Below are the code and all the weights of a small trained network. Each question names an input and a class and asks about switching units off, where a switched-off unit gives its printed mean instead of its output.

import numpy as np


def w(rows, s, z=0):
    codes = np.array(rows[::2]) - 128.0
    scale = np.full(codes.shape[1], s)
    scale[-1] = z or s
    return codes * scale


def norm(h):
    return h / np.sqrt((h * h).mean(-1, keepdims=True) + 1e-5)


def f(y):
    return np.maximum(y, 0)


def log_softmax(a):
    a = a - a.max(-1, keepdims=True)
    return a - np.log(np.exp(a).sum(-1, keepdims=True))


def net(x, mask):
    res = np.array(x, float).reshape(1, 8) / 4 @ E
    u = 0
    for l in range(3):
        y = f(norm(res) @ A[l][:, :-1].T + A[l][:, -1])
        res = res + np.where(mask[u : u + 6], y, B[l][:, -1]) @ B[l][:, :-1]
        u += 6
    return log_softmax(norm(res)[-1] @ U[:, :-1].T + U[:, -1])


A, B = {}, {}
E = w([
[126,130,127],'x0',
[102,154,126],'x1',
[133,122,128],'x2',
[20,36,26],'x3',
[116,139,126],'x4',
[153,106,130],'x5',
[220,232,3],'x6',
[119,137,127],'x7',
],0.0043)
A[0] = w([
[52,50,1,206],'L0N1',
[67,103,114,6],'L0N2',
[77,198,155,18],'L0N3',
[177,179,19,253],'L0N4',
[79,13,132,105],'L0N5',
[46,162,139,61],'L0N6',
],0.0059,0.00051)
B[0] = w([
[66,1,23,252],'L0N1',
[110,188,177,175],'L0N2',
[244,47,158,154],'L0N3',
[224,201,127,234],'L0N4',
[56,242,233,224],'L0N5',
[204,75,184,166],'L0N6',
],0.0068,0.0039)
A[1] = w([
[83,106,167,135],'L1N1',
[121,114,220,11],'L1N2',
[105,113,4,3],'L1N3',
[102,62,170,91],'L1N4',
[78,71,96,123],'L1N5',
[141,158,89,175],'L1N6',
],0.013,0.0024)
B[1] = w([
[141,152,71,241],'L1N1',
[98,80,199,255],'L1N2',
[216,3,118,229],'L1N3',
[94,161,92,241],'L1N4',
[127,213,116,236],'L1N5',
[151,77,112,203],'L1N6',
],0.021,0.0045)
A[2] = w([
[89,111,198,4],'L2N1',
[218,247,126,44],'L2N2',
[65,181,112,91],'L2N3',
[140,160,66,165],'L2N4',
[63,226,34,82],'L2N5',
[50,113,137,127],'L2N6',
],0.015,0.0015)
B[2] = w([
[110,104,188,219],'L2N1',
[128,207,104,253],'L2N2',
[152,86,64,203],'L2N3',
[128,146,182,208],'L2N4',
[3,94,106,242],'L2N5',
[180,170,98,219],'L2N6',
],0.025,0.0062)
U = w([
[121,111,253,247],'0',
[183,238,130,181],'1',
[27,121,93,69],'2',
[225,60,96,67],'3',
],0.017,0.0011)

Each question gives the input, the list of numbers given to net, and the class t.
The units are the neurons (one row each of A and B). Each row of codes is followed by its name. A weight is (code - 128) times the scale printed after its matrix; where a second scale follows, it is the last column's (A, B and U).
mask holds one flag per neuron, layer by layer. A switched-off neuron (its flag False) gives its mean, the last column of its row in B, instead of its output. The means were averaged over made-up inputs and are rounded, as every weight is.
A unit's drop is (log p(t) with every unit on - log p(t) with that unit switched off) / (log p(t) with every unit on - log p(t) with every unit switched off).
unit that matters most: the unit with the biggest drop
top k neurons: the k neurons with the biggest drops, biggest first
k most important neurons of layer l: the k neurons of layer l with the biggest drops, biggest first
drop when u is switched off: that unit's drop, to one decimal
input [3,-3,-7,-3,-6,-1,1,-6], class 1: unit that matters most	L1N2
input [8,1,-2,-2,-2,-4,1,-8], class 1: top 3 neurons	(L1N2; L0N1; L1N3)
input [-4,-8,8,0,-4,-7,-7,4], class 0: 3 most important neurons of layer 2	(L2N1; L2N5; L2N2)
input [-1,5,-2,-1,7,-5,4,4], class 1: top 3 neurons	(L0N1; L1N3; L1N4)
input [-6,5,7,-2,0,-4,2,-8], class 1: top 3 neurons	(L1N3; L0N1; L1N2)
input [-3,-2,-3,8,-4,1,1,-6], class 3: top 2 neurons	(L1N3; L0N1)
input [8,-2,6,5,5,3,1,7], class 3: top 2 neurons	(L1N3; L2N5)
input [0,-7,3,-2,6,-6,-5,6], class 0: top 2 neurons	(L1N2; L0N1)
input [6,-5,-1,0,-8,-3,2,-6], class 1: top 3 neurons	(L0N1; L0N4; L1N2)
input [0,-8,0,-1,5,7,-7,-8], class 0: top 4 neurons	(L1N2; L0N1; L2N5; L2N1)
input [3,4,1,-1,5,4,-7,-7], class 0: top 4 neurons	(L1N2; L0N1; L2N1; L2N5)
input [-8,2,-3,0,-7,-1,2,-6], class 1: top 4 neurons	(L0N1; L0N4; L1N3; L1N2)
input [-5,5,4,-2,0,-4,-8,-7], class 0: top 3 neurons	(L1N2; L0N1; L2N5)
input [-2,-7,7,-1,-3,-1,-5,1], class 0: 3 most important neurons of layer 2	(L2N1; L2N5; L2N2)
input [5,-4,-1,-8,-6,5,0,-5], class 0: drop when L0N4 is switched off	0.5
input [-5,1,-7,-3,2,1,-4,-2], class 0: drop when L1N2 is switched off	1.6
input [-1,1,-2,5,-2,-1,3,2], class 3: drop when L1N3 is switched off	1.5
